Below are the code and all the weights of a small trained network. Each question names an input and a class and asks about switching units off, where a switched-off unit gives its printed mean instead of its output.

import numpy as np


def w(rows, s, z=0):
    codes = np.array(rows[::2]) - 128.0
    scale = np.full(codes.shape[1], s)
    scale[-1] = z or s
    return codes * scale


def f(y):
    return np.maximum(y, 0)


def log_softmax(a):
    a = a - a.max(-1, keepdims=True)
    return a - np.log(np.exp(a).sum(-1, keepdims=True))


def net(x, mask):
    res = np.array(x, float).reshape(1, 4) / 4 @ E
    y = f(res @ A[0][:, :-1].T + A[0][:, -1])
    res = res + np.where(mask, y, B[0][:, -1]) @ B[0][:, :-1]
    return log_softmax(res[-1] @ U[:, :-1].T + U[:, -1])


A, B = {}, {}
E = w([
[39,110,133,138,149,210,179,225],'x0',
[54,135,159,93,138,143,36,133],'x1',
[136,126,67,50,155,76,156,198],'x2',
[118,43,58,163,249,132,88,60],'x3',
],0.012)
A[0] = w([
[199,117,91,157,109,133,203,125,99],'n0',
[150,45,69,145,209,110,30,18,176],'n1',
[81,124,188,202,92,184,35,115,119],'n2',
[105,108,133,215,170,90,91,45,70],'n3',
[211,104,101,192,119,48,254,145,101],'n4',
[122,64,80,135,134,169,185,174,172],'n5',
[94,34,63,158,241,153,60,84,184],'n6',
[106,202,241,152,59,157,116,130,156],'n7',
[141,182,213,161,36,129,53,75,128],'n8',
[84,10,18,193,234,237,182,184,144],'n9',
[210,138,80,134,135,113,203,92,158],'n10',
[62,165,157,72,88,181,124,251,132],'n11',
[119,123,157,106,150,133,137,148,89],'n12',
[108,129,119,187,127,151,182,63,4],'n13',
[77,79,115,176,175,92,75,88,109],'n14',
],0.007,0.0039)
B[0] = w([
[75,232,153,179,117,158,116,125,171],'n0',
[177,35,4,183,207,40,20,42,233],'n1',
[126,132,171,162,104,157,183,80,180],'n2',
[119,81,120,151,163,47,117,121,177],'n3',
[95,233,172,128,115,239,116,152,198],'n4',
[94,143,182,177,161,154,162,121,185],'n5',
[124,62,204,189,143,121,145,73,234],'n6',
[83,166,146,163,98,183,215,166,202],'n7',
[164,186,216,164,125,243,142,2,189],'n8',
[123,151,225,226,90,145,128,6,247],'n9',
[161,199,98,162,104,175,125,67,184],'n10',
[64,121,106,91,159,130,200,189,218],'n11',
[117,99,73,92,76,168,197,87,138],'n12',
[206,119,121,76,183,55,105,105,147],'n13',
[131,69,110,144,150,120,183,124,178],'n14',
],0.0073,0.015)
U = w([
[52,110,97,73,136,123,157,223,60],'0',
[105,157,177,161,118,171,146,109,255],'1',
[140,24,127,157,146,94,105,85,68],'2',
[164,160,78,108,132,96,84,95,111],'3',
[155,145,121,10,106,70,130,203,48],'4',
],0.013,0.002)

Each question gives the input, the list of numbers given to net, and the class t.
The units are the neurons (one row each of A and B). Each row of codes is followed by its name. A weight is (code - 128) times the scale printed after its matrix; where a second scale follows, it is the last column's (A, B and U).
mask holds one flag per neuron, in row order. A switched-off neuron (its flag False) gives its mean, the last column of its row in B, instead of its output. The means were averaged over made-up inputs and are rounded, as every weight is.
A unit's drop is (log p(t) with every unit on - log p(t) with that unit switched off) / (log p(t) with every unit on - log p(t) with every unit switched off).
The circuit of an input: a set's keep is (log p(t) with only the set's units on - log p(t) with every unit switched off) / (log p(t) with every unit on - log p(t) with every unit switched off). Starting from the 12 units with the biggest drops (on a tie, the unit counted first), units are removed one at a time, each time the one whose removal leaves the highest keep (on an exact tie, the one counted first), for as long as the keep stays at least 0.8.
circuit, biggest first: the units of the circuit, biggest drop first
k most important neurons: the k neurons with the biggest drops, biggest first
drop of u: that unit's drop, to one decimal
input [1,4,1,-6], class 0: most important neuron : [n9]
input [-7,-3,8,5], class 3: 4 most important neurons : [n10 n4 n9 n0]
input [3,0,3,0], class 0: 2 most important neurons : [n8 n6]
input [2,6,1,0], class 0: 2 most important neurons : [n9 n8]
input [4,1,2,3], class 2: 2 most important neurons : [n4 n7]
input [6,2,-1,4], class 2: 3 most important neurons : [n4 n7 n8]
input [-6,1,5,-4], class 3: 2 most important neurons : [n9 n11]
input [6,8,3,4], class 2: 2 most important neurons : [n4 n7]
input [-4,4,5,-3], class 4: 2 most important neurons : [n9 n1]
input [3,-4,8,5], class 1: drop of n9 : 0.1
input [8,7,5,5], class 2: drop of n1 : -0.4
input [-7,-8,4,1], class 3: drop of n9 : 0.1
input [-2,1,5,-6], class 4: drop of n9 : 0.2
input [-6,-1,-8,0], class 2: circuit, biggest first : [n1]
